(in the rows, 128 means zero)
[111 252 109  89 139 145 138 161 130 148 110 198 110 130 127 150 154 127
 113 187  97 121 113 145 155 123 138 147 128 120 170 129]
delas
[152 101 163 149 144 146  92  50 128 170 152 140 152 114 129 132 159  87
 111 143 156 123 116 107 124 142 171  97 116 125 100  64]
nelu
[146  83 152 134 152 151 114  60 148 165 141 133 142 107 121 130 153  91
 109 134 140 130 118 128 126 134 167 100 125 128 109  79]
mume
[ 94 139 127 145 102 137 152 179 166 125 105  78 104 108 119 120 126 143
 127 112 121 145 173 149 146 117 156 198 155 112 168 128]
rifo
[104 217 128 116 133 103 162 123 124 128 141 175 130 113 123 148 147 178
 123 131 139 129 102 124 102 124 132 126 114 156  83  88]
Vol
[ 79 117 130 187 102 160 138 154 174 121 110  81  90 115  89 103 131 118
 108 133  94 159 171 142 121  97 168 177 146 100 178 120]
bapef
[ 77 125 144 185 107 146 152 152 185 118  93  84  91 123 107 104 138 119
 100 131 103 170 171 152 128  88 177 173 166  93 192 117]
zasek
[127  72 171 178 148 145  88  37 126 111 143 140 142 111 148 149 139 100
 118 146 149 130  95 131 113 125 149  65 117 130  73  97]
delas
[ 78 181 109 166 117 120 118 159 163  94 140  83 126 121 126 150 139 176
 155 140 110 130 171 149 112 124 129 123 171 140 152 122]
delas
[117 216 132 104 143 104 143 126 126 131 119 171 135  95 124 153 152 190
 126 102 120 134 128 132 133 102 127 127 146 139  85  92]
mume
[115 230  98  75 129 140 140 164 126 141 108 203 120 136 157 144 156 108
 115 180 103 119 123 136 169 112 136 145 136 118 184 139]
zasek
[135  65 165 135 155 153  87  72 143 130 150 140 146 116 129 135 154  98
  99 142 171 129 109 152 115 123 155  79 131 112  88  82]
mume
[ 76 204 108  92 138 127 146 183 144 141  94 177 127 123  89 151 156 144
 108 157 128 151 105 160 153 134 133 151 145 127 141 117]
mume
[120 185 117  95 121 143 139 169 141 138 122 182 132 128 141 121 138 116
 128 165 128 133 113 143 159 144 149 145 136 135 149 123]
Vol
[124 197 107  75 132 143 141 179 129 158  98 180 133 119 151 131 142 105
 128 174 122 126 118 136 166 125 142 150 143 123 160 123]
zasek
[114 222  84  81 131 155 131 163 118 144 127 207 116 127 128 148 156 110
 118 187  92 111 117 131 160 120 127 152 121 123 168 132]
bapef
[164 102 164 148 133 145  92  80 148 157 166 136 137 105 123 137 155  97
 106 151 135 121 122 131 107 133 153 110 118 121 114  79]
Mul
[119  93 184 146 163 151  91  73 149 139 127 147 143 118 138 137 143 108
  98 154 168 120 100 152  93 128 163  80 123 116  89  86]
delas
[106 216 123 122 138 101 158 118 124 128 142 166 132 115 118 151 149 176
 127 138 136 129 110 124 102 123 128 121 117 152  90  84]
Vol
[131  89 173 146 166 150  95  72 139 151 133 135 142 110 131 135 144 103
 103 152 162 120  97 143 101 129 169  81 121 123  89  87]
delas
[ 66 159 102 131 133 105 127 173 153 105 150  78 137 125 127 166 153 177
 142 121 125 107 167 143 126 129 134 143 169 143 143 118]
rifo
[144  71 133 127 129 149  99  80 142 110 143 156 159 108 151 137 161  93
 111 179 148 118  92 123 128 143 152  91 126 131  90  76]
nelu
[ 64 156  89 137 121 122 126 174 141 104 158  91 121 116 116 157 146 182
 142 134 112 109 161 140 112 116 127 143 164 141 138 130]
bapef
[103 134 122 158  79 127 125 201 168 118 130  69  91 105 111 125 130 142
 134 132 106 144 171 151 143 118 140 195 160 101 175 130]
Mul
[ 71 153 104 131 130 110 127 173 150 106 146  79 133 120 127 164 150 173
 144 123 128 107 165 145 130 126 136 144 167 140 140 115]
rifo
[ 89 117 166 194 105 132 107 144 143 121 130  87 107 125 120 108 130 139
 108 113 104 185 165 130 134 104 132 159 141 113 149 136]
Zipaf
[124 190  96  98  99 150 145 140 118 151 119 172 123 111 147 141 145  94
 131 170 126 142 130 151 172 137 134 147 142 117 174 130]
zasek
[ 75 153 107 136 132 113 126 168 150 106 154  83 133 122 128 162 152 173
 139 121 124 112 168 146 131 126 137 147 172 139 144 118]
rifo
[141 174 101 109  93 152 125 124 112 148 143 170 127 114 129 131 148  94
 129 163 126 142 125 138 175 161 141 152 131 119 170 120]
nelu
[ 73 105 138 165 111 132 124 154 169  94 115  81 109 113 122 111 133 148
 106 150  96 166 148 147 122  96 141 158 147 116 154 135]
Zipaf
[122 210 109  93 149 110 164 105 122 137 131 176 131 104 110 155 155 168
 123 130 124 130 104 124 119 117 126 130 127 148  84  83]
mume
[ 98 244 138 117 145 100 138 110 115 138 126 177 145 103 131 166 156 165
 120 120 140 137 135 138 128 111 129 140 138 130  91  75]
rifo
[103 227 127 106 129 114 141 139 111 140 114 181 134  83 134 155 141 187
 135 114 121 121 135 123 123  98 121 136 139 134  77  89]
bapef
[ 95 229 133 136 135  95 144 114 122 136 138 169 138 110 121 155 157 173
 124 128 138 144 125 135 121 123 137 119 138 142  92  82]
Vol
[169  88 161 138 143 141  89  74 143 167 156 134 143 108 127 134 152  83
 107 147 138 115 112 118 116 137 159  98 111 129 108  88]
Mul
[115  65 165 163 139 144  76  42 130 113 154 147 153 108 147 143 152  96
 117 154 132 137  98 125 125 122 142  66 118 132  75  84]
Zipaf
[ 68  98 150 194 106 122 129 166 177  82 117  82 109 121 121 109 133 152
 104 131 120 170 149 158 118 106 159 153 149 118 156 141]
Vol
[134 195 116  84 127 141 119 171 122 145 119 193 143 131 140 126 146 118
 123 169 133 131 110 128 166 148 136 154 136 129 146 123]
nelu
[ 83 107  98 172 129 126 112 157 143  95 157  71 138 119 115 155 149 164
 129 158 107 132 157 121 100 113 105 113 146 154 132 139]
bapef
[ 78 147 135 163  95 129 147 200 167 123 119  82  96 117 113 114 131 160
 129 117 120 152 167 149 143 117 162 176 164 115 161 122]
Vol
[ 78 164 126 174 141 123 118 127 151 101 149  70 126 122 107 159 145 188
 131 142 128 134 159 150  98 107 134  99 169 148 124 126]
delas
[102 123 148 186  98 139 126 165 194 116 114  73  90 122  87 106 134 125
 105 128  91 160 174 151 121 104 164 176 155  97 190 121]
Mul
[135  77 135 112 128 161  98  86 152 102 145 148 155  98 161 133 154 105
 109 199 134 126 103 147 115 121 129  82 130 127  89  82]
Zipaf
[114 204 129 107 144 103 151 127 121 131 117 167 133  88 122 157 149 188
 130 111 116 138 125 132 136 103 124 132 152 136  81  81]
mume
[148  78 173 142 145 139  75  90 144 134 162 138 144 115 128 138 146 103
 103 155 162 116 106 146  94 129 144  94 119 115  95  87]
Mul
[128 188 125  84 134 140 132 171 123 160 108 175 141 108 138 133 136 109
 124 149 129 133 126 151 170 142 141 166 134 122 155 117]
rifo
[110 239  95  67 124 142 123 169 129 143 126 197 122 130 143 138 159 123
 116 194  88 125 120 137 166 122 122 152 126 125 172 131]
Zipaf
[146 105 161 153 163 146 108  61 138 175 136 126 139 105 129 134 151  95
 107 149 140 126 109 120 114 134 174  97 119 133 100  86]
delas
[118 212 146 119 135 101 130 121 115 128 115 181 150 105 134 150 149 184
 129 115 133 133 120 109 130 117 127 125 140 140  75  80]
nelu
[ 85 147 118 178 126 113 105 121 141  88 160  78 143 132 104 157 154 181
 133 141 139 141 153 127 113 118 126 105 161 151 120 123]
nelu
[154  74 170 129 147 144  76  94 148 135 161 146 142 120 133 136 144  99
 107 155 158 106 105 147 100 135 147  95 121 114 105  93]
Mul
[152 100 169 151 142 149  97  54 138 161 141 150 153 112 129 123 154  90
 108 141 151 129 112 112 124 140 175 104 118 126 103  71]
nelu
[124  67 171 180 153 146  89  46 130 121 133 140 143 111 134 152 145  95
 117 148 142 130  90 129 118 130 154  61 116 132  78  93]
delas
[124 189  98 103 107 146 148 132 115 155 115 169 118 110 139 143 150  97
 123 160 118 144 131 147 175 130 140 142 143 117 173 133]
zasek
[ 84 126 154 188 115 144 144 133 180 120 100  78 100 120  88 110 135 118
 101 105 110 167 175 155 130 105 178 177 150  99 179 108]
rifo
[138 186 102 104  99 150 126 134 120 144 131 178 130 118 131 129 149  98
 127 167 125 141 121 135 176 156 144 156 131 121 167 122]
nelu
[112 225 108  89 128 137 137 144 126 129 124 196 124 134 141 150 154 110
 112 164 113 122 124 142 163 126 131 162 118 120 169 130]
rifo
[113 204 134 102 146 103 146 127 125 132 112 176 138 103 133 157 149 188
 129 101 124 133 122 120 138 107 123 130 148 143  72  94]
mume
[ 75 100 138 162 115 127 124 165 169 102 107  77 111 109 120 103 132 147
 105 144  97 170 146 146 122 100 146 162 145 114 155 136]
Zipaf
[ 71 158 106 147 116 110 133 180 157 101 162  86 123 129 126 153 152 191
 146 128 125 118 163 145 127 130 138 130 175 148 142 125]
Vol
[ 98 226 140 102 135 107 133 135 121 134 120 172 140  92 136 154 153 199
 125 126 112 136 129 127 126 101 113 122 149 142  73  81]
Zipaf
[113 227 100  71 133 144 128 157 131 146 120 197 123 126 138 138 158 123
 113 195  84 128 116 137 164 121 126 149 127 126 171 130]
Zipaf
[ 87 148 114 179 129 116 107 114 140  89 162  79 145 128 102 158 162 180
 130 144 141 146 151 128 120 117 132 106 170 152 113 121]
nelu
---
[179 121 107  34 102 152 212 100 131 113  80 140  72 207  44 143 150 113
 155 147 113 167  92 139  99 128 134 168 166  74 156 149]
pova
[151 130 163  91 117 179 230 118 159  90 102 137  60 180  99 130 138 111
 136 160 122 148  89 170 100  96 132 181 163 107 138 143]
vani
[ 88 178  90 108 189 169 217 138 161 112  95 164  98 179  33 110 163 210
 132 137  92 135  62 101 131  83 145 102 110  54 130 177]
zesi
[ 74 111 156 136 140 169 154  73 194 137  96 181 102 135 143 156 167  96
 165 197  82 184 116 231 106 164 110 221 185  96 180 120]
niv
[ 34 123 157 142 155 179 127  66 216 151 104 227 121 119 148 153 200 120
 149 179 104 167 117 150 106 155 119 198 150  68 148 100]
peti
[166 129 101  29 119 160 192 128 106 103  98 136  77 181  69 151 157 113
 161 136 108 156  74 146  85 123 117 182 152 108 148 148]
niv
[166 134 120  82 138 167 217 119 171 111 125 174  49 189  71 143 124 129
 124 175 109 153  65 194 107 120 123 202 148  71 177 136]
kuf
[174 135  74  46 130 160 199 123 125 120 105 138  77 181  51 162 112 114
 151 155 127 187  86 147  92 120 138 187 165  99 137 133]
kuf
[143  79  93 153 168 126 186  91 126 130 101  72 146 107 121 161 146  95
  73  99 223  11 134 121  67 128 130  84  81 136 112 113]
pova
[151 147 159  53 137 162 212 125 133 114  91 143  56 189 109 148 120  99
 152 161 112 133  77 178  74 116 127 201 133 104 165 151]
niv
[169 144 150  61 134 168 223 106 143 116 100 152  61 213  93 147 153 133
 148 161 121 164  63 209  51 128 127 177 131 105 158 139]
mefi
[ 90 169  83 104 191 173 178 154 132 150 126 169  80 160  32  85 218 226
 150 106  69 151  54  57 148 104 112 142  89  29 121 168]
resi
[132  78  89 153 183 129 171  99 127 135 102  82 138 119 132 164 161  94
  74  95 222  44 116 148  46 125 127  95  66 162 125 114]
mefi
[ 97 181 105  88 174 174 212  98 144 128  74 143  78 212  67  77 117 203
 122 155  32 116  94  89 122 127 150 110  80  30 122 178]
pova
[154 106 106  34 109 144 196 130 120 120  83 144  78 196  86 159 142 109
 166 144 116 169  82 151  84 123 125 200 173 106 156 130]
resi
[ 67 101 153 166 138 187 143  59 217 163  77 162 108 130 122 154 125  74
 126 185 115 175 122 203  84 174  94 178 177  92 195 115]
zivat
[167 131 100  39 133 151 217 129 151 112  78 137  79 194  63 175 113 100
 145 138 143 159  81 154  84 123 133 182 170 100 125 147]
zesi
[153 154 161  57 136 135 216 107 153 104  94 162  56 208 102 144 158 109
 150 174 128 159  77 164  76 132 133 174 142 107 150 134]
muz
[100 102 136 153 202 157 185  82 156 113  73 103 148 103 118 172 180 106
 102 119 218  40 124 123  29 102 162  82 106 167 103  99]
peti
[ 41 120 153 154 154 163 133  69 220 166 101 210 130 115 138 165 203  95
 142 176 132 192 115 175 116 162 119 182 171  69 148 131]
zesi
[138 119 161  72 105 146 211 132 147 114 117 171  58 191 118 137 130 138
 133 149 108 140  77 167  93 114 111 204 142  93 166 138]
resi
[ 82 179  95  91 195 178 212 120 132 105  93 173  96 177  25 106 172 220
 156 139  79 128  66  67 102  89 145 100 101  66 102 149]
peti
[143 110 113 144 194 154 190 116 142 104 102  63 140 109 144 161 129 108
 100 103 231  33 105 144  36 116 131  90  67 158  91 109]
Mizam
[ 74 114 170 156 142 167 166  78 191 129  84 150 104 152 156 133 145  89
 140 208 100 193 131 211 119 140 133 197 186 102 143 115]
vani
[155 142 164  65 116 128 208 109 169  90 128 174  52 197  93 143 147 118
 133 167 119 156  73 178 103 134 124 176 147 104 173 125]
muz
[ 83 188 112 111 180 176 212 131 121 110  92 134  86 180  54  82 155 192
 142 151  85 148  75  78 138  79 148 104 100  74  99 169]
vani
[ 89 118 171 143 133 152 152  82 217 142  87 184 106 148 128 159 155  99
 133 191 119 197 114 226 103 167 116 192 197  86 154 135]
zesi
[ 71 108 155 154 156 179 155  78 187 143 117 185 105 145 160 149 160 112
 152 194  65 182 110 245 115 167 100 237 173  73 172 115]
niv
[156 111 102  44 124 127 212 109 129 101 108 151  67 200  55 163 130  86
 152 149 139 184  92 141  90 121 129 174 170 107 159 131]
muz
[103 101 130 154 186 142 171 105 118 142  87  95 142 104 133 159 177 101
 102 126 203  50 119 135  32 109 149  78 101 157 126 116]
resi
[ 95 179  87 114 187 167 214 151 164 122 103 166  94 173  45 107 163 218
 131 128  94 128  59  92 140  79 133 120  98  52 121 178]
zesi
[170 163 165  58 138 166 219 134 161 107  70 138  63 197 101 138 154 125
 161 150 128 145  70 153  69 118 123 174 157 111 143 134]
zivat
[157 134 120  19 118 154 204 111 136  95  87 159  83 191  58 168 119 116
 172 151 125 160  84 140  74 131 134 176 167 113 131 113]
peti
[ 59  90 142 176 134 172 152  62 213 170  90 186 122 126 123 163 123  73
 116 209 116 184 132 215  91 162 108 173 181  80 183 135]
zesi
[ 39  93 147 150 139 166 149  53 214 148 103 197 120 114 133 168 116  98
 133 199 115 157 129 187  80 161 111 184 160  93 167  94]
peti
[132  86 112 136 176 144 198  86 138 102  80  73 126 126 123 175 154  95
  82  98 236  59 132 169   8 126 138  80  97 172 123 128]
mefi
[ 70 110 158 163 136 194 145  58 216 158  78 169 107 132 125 153 137  83
 130 185 104 179 122 197  86 172  98 179 180  93 185 114]
zivat
[136  84  78 167 200 146 180 109 135 132 121  84 138  99 142 160 132 108
  62 108 224  22 114 141  56 118 130 106  74 141 108 112]
kuf
[116 197  85  86 206 175 169 153 140 137 135 153  92 172  45  71 198 220
 156 126  73 156  29  59 145 104 127 120  44  36 105 152]
Mizam
[ 88 177  98 103 199 173 200 124 134 103  89 146  99 201  57  80 163 224
 153 150  72 135  33 105 105  83 144  94  69  64 119 161]
Mizam
[ 82 179 104  99 185 200 211 122 125 106 111 146  94 168  43  98 175 219
 152 115  62 127  63  89 130  92 136 116  83  70 137 179]
niv
[ 99 188  94  88 189 178 172 126 149 131 141 166  79 173  40  85 205 230
 130  94  72 156  55  85 137 122 126 114  55  45 127 171]
mefi
[164 108 109  22 121 163 213 123 140  89  96 149  89 185  64 164 140 124
 173 126 140 148  83 134  74 112 129 181 166 108 141 119]
peti
[ 90 118 162 135 129 149 173  47 195 151  88 173 106 164 129 134 159 136
 162 209  67 185 111 209 110 169 131 193 178  77 144 113]
pova
[160 158 161  48 124 131 209 110 146 109 101 160  62 202 110 148 144 103
 151 174 136 142  67 165  75 134 130 170 129 116 158 128]
muz
[145  76 100 137 171 152 194  85 137 109  94  76 127 111 109 177 171  79
  81  83 234  57 141 136  19 131 135  78  99 171 116 128]
mefi
[ 68 116 165 130 143 167 168  66 208 126  80 195 118 144 143 157 167 129
 175 204  93 188 124 195  83 159 126 206 191 101 133  93]
peti
[152 141 162  82 121 175 216 128 150  99 105 138  58 189 106 130 131 112
 131 157 132 142  70 179  99  89 129 185 146  98 147 144]
vani
[ 84 115 166 140 149 160 146  79 203 116  92 169 115 168 156 131 159 125
 160 193  97 191  90 238  98 155 122 189 160  92 155 111]
Mizam
[ 97 176 102 113 201 168 204 134 138  97 109 150  97 191  53  76 180 230
 152 143  70 142  40 100 124  76 144  93  77  65 112 158]
Mizam
[ 75  99 162 139 124 146 154  51 192 136  93 181 108 168 145 147 175 127
 145 203  94 220 105 252  72 162 122 190 175 111 175 113]
mefi
[ 85 179 109  96 197 190 195 133 131 131  93 118  87 195  73  69 134 174
 126 144  64 151  88  69 150  94 155 122  76  50 114 169]
vani
[121 118 127 153 188 155 173  84 140 114 102  96 130 117 120 168 170 111
  78 112 207  61 116 183  17 120 152  62  89 162 127 119]
mefi
[152 144 157  73 127 173 229 127 145 104 105 134  60 191 111 134 120 109
 136 169 127 142  72 172  93  94 132 187 141  99 138 134]
vani
[ 96 170  85 112 213 193 210 121 162 128 101 141  82 200  56  77  99 204
 125 166  54 135  76 146 126 130 141 120  84  28 164 173]
kuf
[163 121 154  80 119 126 213 122 167  97 132 173  49 203  92 136 133 106
 130 172 116 156  80 191 109 122 116 187 152  92 197 129]
muz
[ 69 110 162 148 145 178 158  72 191 126  99 176 106 146 153 153 164 119
 151 187  71 180 114 237 107 159 113 227 181  97 166 120]
niv
[165 128 148  65 114 155 209 114 162  98 128 176  46 204  88 144 147 128
 124 151 107 165  75 205  79 118 125 184 140  94 181 137]
mefi
[ 82 164  90  79 200 186 203 125 157 126  83 157  99 195  77  97 114 196
 144 148  50 118  93  75 121 117 146 140  79  51 123 138]
peti
[105 119 130 150 208 160 183  96 156 124  82 109 142  98 112 174 166 106
 105 129 218  35 115 130  30  99 158  85  93 153 116  95]
peti
[ 68 101 151 166 148 175 148  52 202 142  94 175 112 144 142 149 129  81
 137 211 106 177 107 221  80 171 107 178 151  88 162 109]
Mizam
[ 85 184 109 104 199 198 213 121 138 117  86 116  88 193  77  80 107 172
 127 148  61 124  89  91 138 111 151 112  82  58 108 165]
vani
[ 81 188 111 111 185 185 223 126 129 112 104 135  80 177  53  85 143 199
 131 145  86 135  62  82 129  81 140 111  88  65  98 169]
vani
[112 104 131 160 193 154 187  80 144 124 107  94 132 117 114 169 161 101
  88 113 219  63 114 183  22 111 151  69  85 159 146 120]
mefi
[ 68 113 132 178 152 190 154  39 205 167 101 178  98 128 106 150 114 105
 117 216  95 183 112 223  81 181 111 180 167  80 167 131]
kuf
[ 51  99 138 144 113 160 136  64 188 181  92 172 117 114 136 159 128  89
 142 205 104 180 127 184  84 177 102 186 163 100 184 111]
resi
[ 91 182  91 109 190 142 163 141 153 119 136 182  69 167  26  80 217 210
 128 120  85 152  53  74 155  96 124 106  86  41 150 172]
muz
[ 94 182 102 100 194 173 212 126 133  93 101 150  91 195  49  86 166 218
 147 143  82 139  43  93 109  83 142  93  70  65 111 162]
Mizam
[111 104 135 162 199 170 177  89 124 112  80  86 135 102 122 167 186  81
  97 111 197  40 129 157  35 108 148  83 110 163 128 136]
niv
